Below is a small trained network, with its code and all its weights. Each question gives an input and a class and asks what happens when units are switched off, that is, made to give their printed mean instead of their output.

import numpy as np


def w(rows, s, z=0):
    codes = np.array(rows[::2]) - 128.0
    scale = np.full(codes.shape[1], s)
    scale[-1] = z or s
    return codes * scale


def f(y):
    return np.maximum(y, 0)


def log_softmax(a):
    a = a - a.max(-1, keepdims=True)
    return a - np.log(np.exp(a).sum(-1, keepdims=True))


def net(x, mask):
    res = np.array(x, float).reshape(1, 6) / 4 @ E
    y = f(res @ A[0][:, :-1].T + A[0][:, -1])
    res = res + np.where(mask, y, B[0][:, -1]) @ B[0][:, :-1]
    return log_softmax(res[-1] @ U[:, :-1].T + U[:, -1])


A, B = {}, {}
E = w([
[127,131,132,111,110,147,126,128,92,111],'x0',
[113,148,133,118,85,157,115,150,115,156],'x1',
[78,232,108,76,179,88,100,121,135,81],'x2',
[113,99,7,27,172,131,171,202,107,149],'x3',
[220,214,86,165,178,218,146,149,136,110],'x4',
[121,139,133,125,113,129,124,140,128,159],'x5',
],0.011)
A[0] = w([
[187,196,110,148,123,158,160,73,92,102,63],'N1',
[23,157,223,142,124,92,58,141,166,47,152],'N2',
[160,73,76,150,135,215,185,203,143,125,128],'N3',
[99,2,196,6,61,70,104,135,159,128,135],'N4',
[187,104,233,219,70,150,94,114,152,87,162],'N5',
[196,233,129,132,121,161,147,125,166,92,192],'N6',
[65,143,202,92,107,41,33,104,135,97,178],'N7',
[83,172,177,126,105,80,97,120,122,76,135],'N8',
[121,128,82,130,103,198,237,104,66,100,128],'N9',
[57,71,55,92,120,96,188,167,120,127,89],'N10',
[177,129,89,127,197,171,209,179,106,150,87],'N11',
[90,239,99,101,191,108,86,179,157,73,168],'N12',
[153,190,150,100,166,67,90,200,99,100,3],'N13',
],0.0077,0.0053)
B[0] = w([
[138,115,159,122,170,123,129,121,95,133,172],'N1',
[159,132,204,129,83,108,92,171,151,123,216],'N2',
[131,177,120,129,87,42,161,158,202,82,213],'N3',
[60,130,106,148,224,158,195,80,85,165,229],'N4',
[116,157,87,166,210,133,190,77,46,202,253],'N5',
[69,134,125,185,154,108,170,129,64,157,217],'N6',
[218,128,173,64,50,74,75,135,178,102,221],'N7',
[199,97,144,131,68,176,60,163,167,123,183],'N8',
[138,160,124,121,102,109,152,134,197,117,176],'N9',
[111,108,115,122,128,185,151,113,2,154,193],'N10',
[172,162,111,102,123,92,113,173,136,113,201],'N11',
[125,53,112,88,154,199,104,40,78,164,218],'N12',
[71,171,88,192,172,103,175,110,106,94,148],'N13',
],0.0096,0.012)
U = w([
[150,119,132,91,120,185,124,25,109,226,48],'0',
[108,150,71,140,127,132,198,101,102,179,90],'1',
[237,177,136,70,65,77,90,232,255,82,248],'2',
],0.0082,0.0013)

Each question gives the input, the list of numbers given to net, and the class t.
The units are the neurons (one row each of A and B). Each row of codes is followed by its name. A weight is (code - 128) times the scale printed after its matrix; where a second scale follows, it is the last column's (A, B and U).
mask holds one flag per neuron, in row order. A switched-off neuron (its flag False) gives its mean, the last column of its row in B, instead of its output. The means were averaged over made-up inputs and are rounded, as every weight is.
A unit's drop is (log p(t) with every unit on - log p(t) with that unit switched off) / (log p(t) with every unit on - log p(t) with every unit switched off).
The circuit of an input: a set's keep is (log p(t) with only the set's units on - log p(t) with every unit switched off) / (log p(t) with every unit on - log p(t) with every unit switched off). Starting from the 12 units with the biggest drops (on a tie, the unit counted first), units are removed one at a time, each time the one whose removal leaves the highest keep (on an exact tie, the one counted first), for as long as the keep stays at least 0.8.
circuit, biggest first: the units of the circuit, biggest drop first
unit that matters most: the unit with the biggest drop
top k neurons: the k neurons with the biggest drops, biggest first
drop when u is switched off: that unit's drop, to one decimal
input [-5,-4,5,7,-6,-5], class 0: circuit, biggest first => (N12 N3)
input [-4,8,-3,-1,5,3], class 1: unit that matters most => N7
input [-3,-3,5,-8,0,5], class 2: top 4 neurons => (N7 N2 N4 N8)
input [-3,-6,-8,-5,2,-5], class 1: circuit, biggest first => (N12 N5)
input [7,7,-8,1,7,-3], class 2: top 2 neurons => (N3 N4)
input [-5,-3,7,-1,0,0], class 2: top 2 neurons => (N5 N4)
input [3,-5,-1,-6,5,8], class 1: circuit, biggest first => (N12 N6)
input [4,-5,8,0,-4,0], class 2: top 2 neurons => (N7 N5)
input [1,-4,-5,-3,3,8], class 1: circuit, biggest first => (N12 N7)
input [7,-4,-8,-5,2,7], class 1: top 2 neurons => (N12 N5)
input [2,0,-3,7,1,8], class 2: top 2 neurons => (N5 N3)
input [8,4,6,-8,-1,2], class 2: top 2 neurons => (N7 N2)
input [-3,2,0,7,4,-3], class 2: drop when N3 is switched off => 0.5
input [-8,-3,6,7,-3,3], class 0: circuit, biggest first => (N12)
input [2,4,-8,4,-6,-2], class 1: drop when N12 is switched off => 0.2
input [6,-4,7,-1,3,3], class 0: drop when N12 is switched off => 1.0
input [0,4,-5,-4,2,-7], class 1: drop when N7 is switched off => 0.2
